Here is a tiny trained network, its code and every weight. The questions are about switching its units off for an input and a target symbol, where a switched-off unit gives its printed mean instead of its output.

import numpy as np


def w(rows, s, z=0):
    codes = np.array(rows[::2]) - 128.0
    scale = np.full(codes.shape[1], s)
    scale[-1] = z or s
    return codes * scale


def norm(h):
    return h / np.sqrt((h * h).mean(-1, keepdims=True) + 1e-5)


def f(y):
    return y / 2 * (1 + np.tanh(0.7978845608 * (y + 0.044715 * y**3)))


def softmax(a):
    e = np.exp(a - a.max(-1, keepdims=True))
    return e / e.sum(-1, keepdims=True)


def log_softmax(a):
    a = a - a.max(-1, keepdims=True)
    return a - np.log(np.exp(a).sum(-1, keepdims=True))


def net(x, mask):
    ids = ['αγδεζηξσψω'.index(c) for c in x.split()]
    T = len(ids)
    res = E[ids] + P[:T]
    r = norm(res)
    for j in range(3):
        rows = slice(4 * j, 4 * j + 4)
        q, k, v = (r @ M[0][rows].T for M in (Q, K, V))
        z = softmax(np.where(np.tri(T) > 0, q @ k.T / 4**0.5, -1e9)) @ v
        o = O[0][rows]
        res = res + np.where(mask[j], z, o[:, -1]) @ o[:, :-1]
    y = f(norm(res) @ A[0][:, :-1].T + A[0][:, -1])
    res = res + np.where(mask[3:7], y, B[0][:, -1]) @ B[0][:, :-1]
    return log_softmax(norm(res)[-1] @ U[:, :-1].T + U[:, -1])


Q, K, V, O, A, B = {}, {}, {}, {}, {}, {}
E = w([
[144,56,109,146,245,152],'α',
[112,144,158,67,230,93],'γ',
[188,99,89,100,104,71],'δ',
[153,157,209,45,102,59],'ε',
[235,124,114,173,140,134],'ζ',
[18,96,160,230,141,62],'η',
[144,92,110,52,108,52],'ξ',
[157,156,208,150,242,160],'σ',
[199,191,180,105,117,92],'ψ',
[140,4,252,117,94,158],'ω',
],0.0047)
P = w([
[81,252,24,139,59,209],'0',
[194,113,162,126,120,102],'1',
[189,110,165,135,117,92],'2',
[183,104,168,142,119,89],'3',
[181,106,168,144,120,89],'4',
[177,105,169,153,118,81],'5',
[174,104,169,157,119,78],'6',
[171,103,172,159,118,76],'7',
[169,103,173,165,119,73],'8',
[167,100,171,163,113,70],'9',
],0.0034)
Q[0] = w([
[112,141,119,128,126,125],'H0',
[139,126,138,125,128,117],'H0',
[120,148,112,113,112,138],'H0',
[134,126,152,132,138,88],'H0',
[117,134,128,128,127,134],'H1',
[103,137,100,108,115,151],'H1',
[140,102,166,125,124,105],'H1',
[140,126,135,128,130,110],'H1',
[153,53,93,144,85,81],'H2',
[161,182,209,180,120,99],'H2',
[249,105,176,120,118,77],'H2',
[99,64,162,66,236,99],'H2',
],0.021)
K[0] = w([
[147,139,127,157,136,125],'H0',
[110,125,127,115,120,126],'H0',
[166,110,141,124,152,113],'H0',
[71,150,115,150,101,137],'H0',
[139,126,132,123,128,117],'H1',
[172,109,148,95,152,109],'H1',
[92,142,94,141,113,161],'H1',
[118,140,119,147,128,141],'H1',
[103,82,34,153,65,108],'H2',
[89,214,192,190,92,129],'H2',
[98,56,185,203,45,127],'H2',
[3,73,138,73,183,149],'H2',
],0.017)
V[0] = w([
[182,87,158,99,85,145],'H0',
[99,90,133,121,135,67],'H0',
[87,136,127,225,139,15],'H0',
[49,106,171,160,98,151],'H0',
[9,124,112,168,101,152],'H1',
[201,115,111,97,88,189],'H1',
[116,161,187,200,120,104],'H1',
[159,149,165,45,164,230],'H1',
[79,46,46,60,110,46],'H2',
[243,129,61,207,53,114],'H2',
[115,90,219,74,3,183],'H2',
[116,234,126,95,131,15],'H2',
],0.012)
O[0] = w([
[53,112,169,142,113,143,44],'H0',
[145,145,125,118,101,207,41],'H0',
[218,62,126,88,164,237,159],'H0',
[151,76,116,169,75,147,145],'H0',
[92,92,147,82,102,214,253],'H1',
[134,98,99,239,118,60,159],'H1',
[166,98,212,88,122,134,169],'H1',
[63,169,159,247,186,94,185],'H1',
[30,151,33,86,71,89,66],'H2',
[239,67,45,161,95,110,150],'H2',
[93,71,232,115,20,130,185],'H2',
[173,216,118,1,140,107,199],'H2',
],0.0096,0.0044)
A[0] = w([
[99,151,129,157,160,19,244],'N0',
[176,162,92,73,144,144,199],'N1',
[173,100,180,49,147,15,146],'N2',
[74,150,161,3,43,58,5],'N3',
],0.012,0.0027)
B[0] = w([
[73,71,119,50,79,249,244],'N0',
[76,103,143,160,98,95,255],'N1',
[170,247,122,188,66,156,233],'N2',
[191,16,187,131,254,16,164],'N3',
],0.012,0.0076)
U = w([
[66,102,41,190,183,182,108],'α',
[26,193,115,77,162,121,183],'γ',
[84,117,1,121,48,102,69],'δ',
[168,116,195,90,164,35,80],'ε',
[199,76,63,207,165,91,144],'ζ',
[151,75,117,59,116,203,142],'η',
[106,87,84,74,139,20,130],'ξ',
[143,138,199,183,233,179,4],'σ',
[174,218,138,152,60,129,115],'ψ',
[62,59,174,166,69,148,233],'ω',
],0.0089,0.0025)

Each question gives the input, a string of symbols that net reads in full, and the target symbol t.
The units are the heads (4 rows each of Q, K, V and O) and the neurons (one row each of A and B). Each row of codes is followed by its name. A weight is (code - 128) times the scale printed after its matrix; where a second scale follows, it is the last column's (O, A, B and U).
mask holds one flag per unit, heads first, then neurons. A switched-off unit (its flag False) gives its mean, the last column of its rows in O or B, instead of its output. The means were averaged over made-up inputs and are rounded, as every weight is.
A unit's drop is (log p(t) with every unit on - log p(t) with that unit switched off) / (log p(t) with every unit on - log p(t) with every unit switched off).
The circuit of an input: a set's keep is (log p(t) with only the set's units on - log p(t) with every unit switched off) / (log p(t) with every unit on - log p(t) with every unit switched off). Starting from all 7 units, units are removed one at a time, each time the one whose removal leaves the highest keep (on an exact tie, the one counted first), for as long as the keep stays at least 0.8.
units of the circuit, in order: the units of the circuit, biggest drop first
top k neurons: the k neurons with the biggest drops, biggest first
heads that matter: for each layer, one digit per head in row order, 1 if its drop is at least 0.15 and else 0, layers parted by /
drop of u: that unit's drop, to one decimal
input ε ψ ω ζ ψ γ γ η, target ε: units of the circuit, in order : [N3 H2]
input ε η α α ψ, target ε: top 2 neurons : [N3 N0]
input η ω η ε δ, target η: units of the circuit, in order : [H1]
input ψ ψ ε ψ α σ, target σ: heads that matter : 001
input η α ψ η γ ζ σ, target η: heads that matter : 110
input ζ ψ ξ ζ δ ψ η ξ, target ζ: units of the circuit, in order : [H0 H1 N0]
input η ψ δ ψ ψ, target η: heads that matter : 110
input ξ ω η ψ ψ σ ψ ψ ψ, target ξ: units of the circuit, in order : [H2 H1 N3]
input ψ ξ η α, target ψ: heads that matter : 010
input σ ζ η, target σ: units of the circuit, in order : [H0 H1 N0 H2]
input δ α η ψ, target δ: units of the circuit, in order : [H1 H2]
input γ η ζ σ ω ψ ψ ξ, target γ: top 3 neurons : [N0 N3 N2]
input σ η γ ε, target σ: top 2 neurons : [N0 N2]
input ψ η ω η ψ ζ σ ψ, target η: units of the circuit, in order : [H0]
input ψ γ ψ ψ ε ψ, target ψ: heads that matter : 001
input γ σ δ σ η γ ω ψ ω ε, target γ: heads that matter : 111
input ψ η ε γ, target ψ: heads that matter : 010
input ψ α ψ δ ψ ψ ψ ζ η ε, target ψ: drop of H1 : 0.3
input σ δ ζ ξ, target ξ: drop of N0 : 0.1
input ψ ψ α δ, target δ: drop of H1 : 0.1
input ψ ω η ζ ψ ψ ψ γ γ σ, target ψ: drop of H1 : 1.5
input σ η ψ σ ψ ψ ω ζ ψ, target σ: top 3 neurons : [N0 N2 N3]
input γ ε η γ ψ η ε ζ γ, target η: top neuron : [N2]
input ψ σ ω γ ω ψ η δ, target ψ: top 2 neurons : [N0 N2]
